Below is a small trained network, with its code and all its weights. Each question gives an input and a class and asks what happens when units are switched off, that is, made to give their printed mean instead of their output.

import numpy as np


def w(rows, s, z=0):
    codes = np.array(rows[::2]) - 128.0
    scale = np.full(codes.shape[1], s)
    scale[-1] = z or s
    return codes * scale


def norm(h):
    return h / np.sqrt((h * h).mean(-1, keepdims=True) + 1e-5)


def f(y):
    return y / 2 * (1 + np.tanh(0.7978845608 * (y + 0.044715 * y**3)))


def log_softmax(a):
    a = a - a.max(-1, keepdims=True)
    return a - np.log(np.exp(a).sum(-1, keepdims=True))


def net(x, mask):
    res = np.array(x, float).reshape(1, 8) / 4 @ E
    u = 0
    for l in range(3):
        y = f(norm(res) @ A[l][:, :-1].T + A[l][:, -1])
        res = res + np.where(mask[u : u + 5], y, B[l][:, -1]) @ B[l][:, :-1]
        u += 5
    return log_softmax(norm(res)[-1] @ U[:, :-1].T + U[:, -1])


A, B = {}, {}
E = w([
[2,45,101,152,61,191,110,71,111],'x0',
[172,123,5,31,77,101,134,118,63],'x1',
[129,128,129,130,127,129,130,127,127],'x2',
[122,103,64,158,217,110,177,99,144],'x3',
[68,99,101,165,89,4,131,225,143],'x4',
[129,127,129,129,128,127,125,126,125],'x5',
[127,129,129,130,128,127,127,125,126],'x6',
[101,112,192,57,135,58,186,69,108],'x7',
],0.0058)
A[0] = w([
[131,86,32,194,233,103,181,52,174,4],'L0N1',
[171,125,67,228,142,158,54,155,98,26],'L0N2',
[125,163,66,183,167,166,37,172,102,17],'L0N3',
[107,186,179,76,49,182,99,180,96,43],'L0N4',
[166,128,144,51,169,253,112,81,128,63],'L0N5',
],0.0062,0.0036)
B[0] = w([
[44,237,166,58,150,192,183,253,2,186],'L0N1',
[99,137,139,112,31,113,229,97,232,163],'L0N2',
[127,190,132,73,90,156,241,133,223,152],'L0N3',
[50,250,105,146,176,122,95,165,63,162],'L0N4',
[162,128,106,237,77,117,191,77,67,253],'L0N5',
],0.0075,0.0032)
A[1] = w([
[182,151,2,150,74,226,86,180,191,126],'L1N1',
[77,121,209,41,119,22,230,18,90,3],'L1N2',
[113,37,100,166,116,28,133,217,168,52],'L1N3',
[182,107,2,93,79,103,137,122,37,85],'L1N4',
[1,32,96,146,64,171,156,55,96,69],'L1N5',
],0.0052,0.0034)
B[1] = w([
[93,115,176,95,89,77,163,98,161,210],'L1N1',
[98,189,142,162,27,164,215,133,254,189],'L1N2',
[199,109,113,190,80,170,171,48,57,200],'L1N3',
[145,36,219,58,143,130,120,174,152,245],'L1N4',
[130,188,64,156,205,75,28,151,172,255],'L1N5',
],0.0096,0.0035)
A[2] = w([
[64,130,124,173,50,54,144,200,27,205],'L2N1',
[122,69,218,255,202,171,130,165,165,87],'L2N2',
[82,197,217,115,73,159,72,169,64,36],'L2N3',
[244,166,172,128,184,57,153,114,153,5],'L2N4',
[237,196,144,120,139,68,152,179,134,80],'L2N5',
],0.0072,0.0029)
B[2] = w([
[190,173,155,151,196,220,159,79,103,254],'L2N1',
[186,46,123,2,78,60,136,148,93,217],'L2N2',
[126,128,70,44,210,147,213,191,106,173],'L2N3',
[47,112,56,149,85,130,39,141,131,208],'L2N4',
[46,123,109,191,169,153,91,89,140,234],'L2N5',
],0.0087,0.0046)
U = w([
[105,179,110,93,187,154,164,158,101,252],'0',
[103,155,123,140,41,116,181,112,231,109],'1',
[76,122,77,164,151,97,8,110,154,59],'2',
[171,31,149,40,110,77,121,138,129,69],'3',
[204,107,114,208,112,148,151,61,81,121],'4',
],0.017,0.0032)

Each question gives the input, the list of numbers given to net, and the class t.
The units are the neurons (one row each of A and B). Each row of codes is followed by its name. A weight is (code - 128) times the scale printed after its matrix; where a second scale follows, it is the last column's (A, B and U).
mask holds one flag per neuron, layer by layer. A switched-off neuron (its flag False) gives its mean, the last column of its row in B, instead of its output. The means were averaged over made-up inputs and are rounded, as every weight is.
A unit's drop is (log p(t) with every unit on - log p(t) with that unit switched off) / (log p(t) with every unit on - log p(t) with every unit switched off).
The circuit of an input: a set's keep is (log p(t) with only the set's units on - log p(t) with every unit switched off) / (log p(t) with every unit on - log p(t) with every unit switched off). Starting from the 12 units with the biggest drops (on a tie, the unit counted first), units are removed one at a time, each time the one whose removal leaves the highest keep (on an exact tie, the one counted first), for as long as the keep stays at least 0.8.
circuit, biggest first: the units of the circuit, biggest drop first
most important unit: the unit with the biggest drop
top k neurons: the k neurons with the biggest drops, biggest first
k most important neurons of layer l: the k neurons of layer l with the biggest drops, biggest first
input [-3,-1,-2,-2,2,-4,2,6], class 1: circuit, biggest first -> (L1N2)
input [-1,-6,-6,4,-2,-7,7,-6], class 1: top 2 neurons -> (L0N3; L0N2)
input [-7,-7,-4,6,1,5,-1,7], class 1: top 4 neurons -> (L1N2; L1N5; L1N4; L0N4)
input [-8,4,0,-7,-4,2,3,-3], class 2: top 2 neurons -> (L2N4; L2N5)
input [6,7,5,-1,-1,-5,-5,-8], class 1: top 2 neurons -> (L1N1; L0N2)
input [4,4,-3,2,2,1,-1,2], class 2: top 3 neurons -> (L1N5; L2N2; L2N3)
input [1,5,-4,0,5,5,7,-5], class 1: top 3 neurons -> (L0N2; L0N3; L2N2)
input [2,-6,7,4,-1,-7,0,-2], class 3: top 2 neurons -> (L2N2; L0N4)
input [2,4,-5,-4,-4,4,7,1], class 0: top 3 neurons -> (L0N4; L2N3; L1N3)
input [-3,5,-5,2,8,-4,4,-5], class 4: 2 most important neurons of layer 1 -> (L1N3; L1N2)
input [6,-2,-6,-7,5,-3,7,-7], class 0: top 4 neurons -> (L0N4; L2N1; L2N3; L1N2)
input [-7,-6,-7,5,4,-2,3,-7], class 1: top 3 neurons -> (L0N2; L0N3; L1N5)
input [-7,6,2,-5,-3,3,-3,0], class 2: top 3 neurons -> (L2N5; L2N4; L0N1)
input [-7,-7,-4,5,-6,2,-2,7], class 1: 3 most important neurons of layer 0 -> (L0N4; L0N5; L0N1)
input [4,-3,5,-7,-4,-8,5,-1], class 0: most important unit -> L2N3
input [3,-4,5,0,1,-3,-6,-4], class 1: top 4 neurons -> (L0N2; L1N4; L0N3; L1N1)
input [-5,-6,-8,-1,1,-2,-1,1], class 3: top 2 neurons -> (L2N2; L1N5)
input [8,3,-5,8,1,2,5,4], class 0: 3 most important neurons of layer 2 -> (L2N4; L2N5; L2N1)
input [3,8,1,5,-7,4,7,-3], class 3: 3 most important neurons of layer 1 -> (L1N4; L1N3; L1N1)
input [6,-8,-5,5,-2,6,7,-7], class 3: circuit, biggest first -> (L2N2)
input [4,-7,6,7,-6,7,4,0], class 0: 2 most important neurons of layer 0 -> (L0N1; L0N5)
input [5,8,7,3,1,3,-6,-6], class 3: 2 most important neurons of layer 1 -> (L1N4; L1N2)
input [-4,-3,5,6,6,8,-4,-7], class 1: 2 most important neurons of layer 0 -> (L0N3; L0N2)
input [-1,5,-5,1,-7,-6,-8,3], class 4: 2 most important neurons of layer 2 -> (L2N2; L2N3)
input [-5,7,-4,1,-1,1,4,-5], class 3: 4 most important neurons of layer 1 -> (L1N4; L1N2; L1N5; L1N1)
